Small tables with named rows and columns. After each table, cells are looked up by row and column.

tun
columns: firuri, tofif, vap, mov, kabibaz, sop
supiga: [107, 134, 110, 123, 149, 100]
kurabo: [166, 136, 152, 111, 178, 177]
nuvas: [132, 138, 194, 59, 126, 186]
zugo: [148, 142, 65, 119, 159, 224]
zanapog: [146, 140, 171, 170, 132, 130]
poku: [137, 144, 162, 145, 153, 131]
vum: [125, 131, 93, 122, 120, 163]
vonug: [178, 141, 159, 153, 116, 127]
sul: [132, 132, 212, 86, 189, 118]

nuvas, vap -> 194
nuvas, sop -> 186
zanapog, sop -> 130
sul, vap -> 212
vonug, sop -> 127
poku, mov -> 145
vum, firuri -> 125
zugo, tofif -> 142
vonug, tofif -> 141
kurabo, firuri -> 166
vonug, vap -> 159
poku, kabibaz -> 153
kurabo, mov -> 111
supiga, firuri -> 107
zugo, vap -> 65
supiga, sop -> 100
poku, firuri -> 137
sul, firuri -> 132
zanapog, kabibaz -> 132

muzifi
cols = pureb, kem, pibes
bol: [0.8, 0.4, -0.3]
ganu: [-0.1, -0.6, 0.0]
vori: [-0.4, -0.6, 0.1]
novili: [-0.3, -0.4, 0.1]
rotud: [-0.5, -0.4, 0.1]
seg: [-0.6, -0.1, 0.2]
fes: [-0.6, -0.5, 0.1]
meka: [-0.7, -0.1, 0.1]
boz: [-0.6, -0.3, 0.1]
kavone: [-0.9, -0.4, 0.1]
pab: [-0.8, -0.3, 0.2]
sefogum: [-0.8, -0.4, 0.1]
bule: [-0.9, -0.4, 0.1]
nura: [-1.0, -0.3, 0.0]

nura, pureb: -1.0
bol, kem: 0.4
bule, pibes: 0.1
seg, pureb: -0.6
rotud, pureb: -0.5
boz, pureb: -0.6
sefogum, kem: -0.4
fes, pibes: 0.1
bol, pibes: -0.3
bule, pureb: -0.9
pab, kem: -0.3
Which row has the largest kem? bol

Table pavom
,zeme,labakiz,figos,zimifi,gekaz,gotu,nolufu,detumi,perovar
kebufab,-576,1875,3186,-4270,-827,-4491,-5687,-3890,1568
falivuk,-2652,-3942,825,1562,-1228,-2223,-3660,-625,3177
ner,564,1141,-1060,-1843,-979,2227,788,-2019,-2737
ral,-2125,5802,-2633,3857,2970,1600,-1228,979,4169
lib,2135,-9457,1411,-3347,-2190,3032,-612,505,-2865
nevagus,-591,-1795,3448,-3228,-749,-1485,-306,-4930,-668
vof,-1240,-5126,849,-7136,-4482,-170,-773,-3276,-3348
zir,2073,-5891,1464,-106,-2003,1195,-4992,2066,-1080
puf,-4733,-2425,-3283,745,2317,-1008,1501,-1471,1630
ped,1309,6042,-1562,-3217,536,-4859,-1463,-2152,2548
vun,5142,824,-2454,-1240,-2335,-1932,-5413,-409,-7025
bom,2214,1011,-249,-2150,3217,-170,-1536,-2325,-4037

What is the labakiz of vof in pavom?
-5126
What is the zeme of bom in pavom?
2214
What is the labakiz of zir in pavom?
-5891
What is the labakiz of nevagus in pavom?
-1795
What is the labakiz of puf in pavom?
-2425
What is the zeme of vun in pavom?
5142
What is the gekaz of vun in pavom?
-2335
What is the gotu of bom in pavom?
-170
What is the figos of vof in pavom?
849
What is the zimifi of kebufab in pavom?
-4270
What is the zimifi of vof in pavom?
-7136
What is the zimifi of nevagus in pavom?
-3228
What is the detumi of zir in pavom?
2066
What is the detumi of lib in pavom?
505
What is the gotu of vof in pavom?
-170

nitivog
|  | sos | ridek | fudapur | guf | rokuvez |
|---|---|---|---|---|---|
| vaf | 83 | 134 | 82 | 149 | 158 |
| zat | 92 | 105 | 92 | 149 | 114 |
| kan | 74 | 75 | 101 | 94 | 158 |
| fub | 174 | 174 | 169 | 66 | 149 |
| vege | 92 | 105 | 92 | 112 | 166 |
| reta | 92 | 115 | 72 | 122 | 114 |
| kobilel | 201 | 124 | 169 | 168 | 184 |
| gote | 128 | 134 | 111 | 168 | 166 |
| tomu | 128 | 115 | 130 | 177 | 158 |
| gunoto | 92 | 105 | 92 | 131 | 140 |
| tok | 119 | 203 | 53 | 195 | 237 |
| senus | 119 | 105 | 130 | 168 | 140 |
| buz | 128 | 65 | 159 | 158 | 105 |

What is the ridek of kobilel in nitivog?
124
What is the sos of kobilel in nitivog?
201
What is the rokuvez of fub in nitivog?
149
What is the rokuvez of vege in nitivog?
166
What is the rokuvez of reta in nitivog?
114
What is the ridek of fub in nitivog?
174
Which row has the largest sos? kobilel

Table pired
fields: gok, pab
niv: [171, 162]
fabo: [134, -560]
sakob: [227, -424]
lafifu: [390, 202]
fefam: [66, 372]
vosagub: [178, -55]
mut: [79, 103]
tumer: [49, -74]
sug: [-175, 710]

What is the pab of lafifu in pired?
202
What is the gok of vosagub in pired?
178
What is the gok of sakob in pired?
227
What is the gok of tumer in pired?
49
What is the pab of sakob in pired?
-424
What is the gok of mut in pired?
79
What is the pab of mut in pired?
103
What is the gok of fefam in pired?
66
What is the gok of fabo in pired?
134
What is the pab of tumer in pired?
-74
What is the gok of sug in pired?
-175
What is the pab of sug in pired?
710
What is the gok of lafifu in pired?
390
What is the gok of niv in pired?
171
What is the pab of niv in pired?
162
What is the pab of vosagub in pired?
-55
What is the pab of fefam in pired?
372
What is the pab of fabo in pired?
-560
Row with the largest pab: sug

divubuv:
         feret  lobab  telagu  podarad  virizo    kaz  nedizod  kemena
fugevaf  54.63  33.30   43.04    40.74   66.03  50.19    53.88   48.48
lalo     66.09  50.54   54.97    28.50   58.60  50.98    40.24   55.04
nemig    33.64  48.67   52.81    34.36   34.11  37.04    47.70   55.29
dogede   58.63  43.84   53.66    35.19   56.70  50.16    53.84   44.42
novoli   27.84  45.30   35.38    39.03   48.81  44.28    45.35   50.00
ditupek  54.67  47.14   52.27    29.79   31.06  40.34    45.84   53.55
miku     43.85  77.62   44.54    53.44   47.68  50.00    63.96   25.77
vonizof  34.24  40.57   49.61    47.80   46.89  52.85    51.72   27.69
gumefim  47.29  43.42   62.36    50.23   43.65  51.06    38.06   43.16
verapo   34.50  41.47   56.66    24.60   39.75  45.12    47.12   42.10
taneg    33.34  40.70   46.48    46.11   35.08  47.88    38.96   40.20
pivimu   31.29  47.14   40.84    26.77   42.63  45.61    48.28   42.16
dunita   33.75  53.49   54.59    53.23   51.98  48.59    51.25   40.94
pimeki   28.48  14.22   42.13    54.10   47.15  40.51    49.63   53.63

novoli, kemena: 50.00
ditupek, lobab: 47.14
pimeki, kemena: 53.63
verapo, lobab: 41.47
dunita, kaz: 48.59
novoli, nedizod: 45.35
nemig, nedizod: 47.70
verapo, kemena: 42.10
lalo, podarad: 28.50
lalo, virizo: 58.60

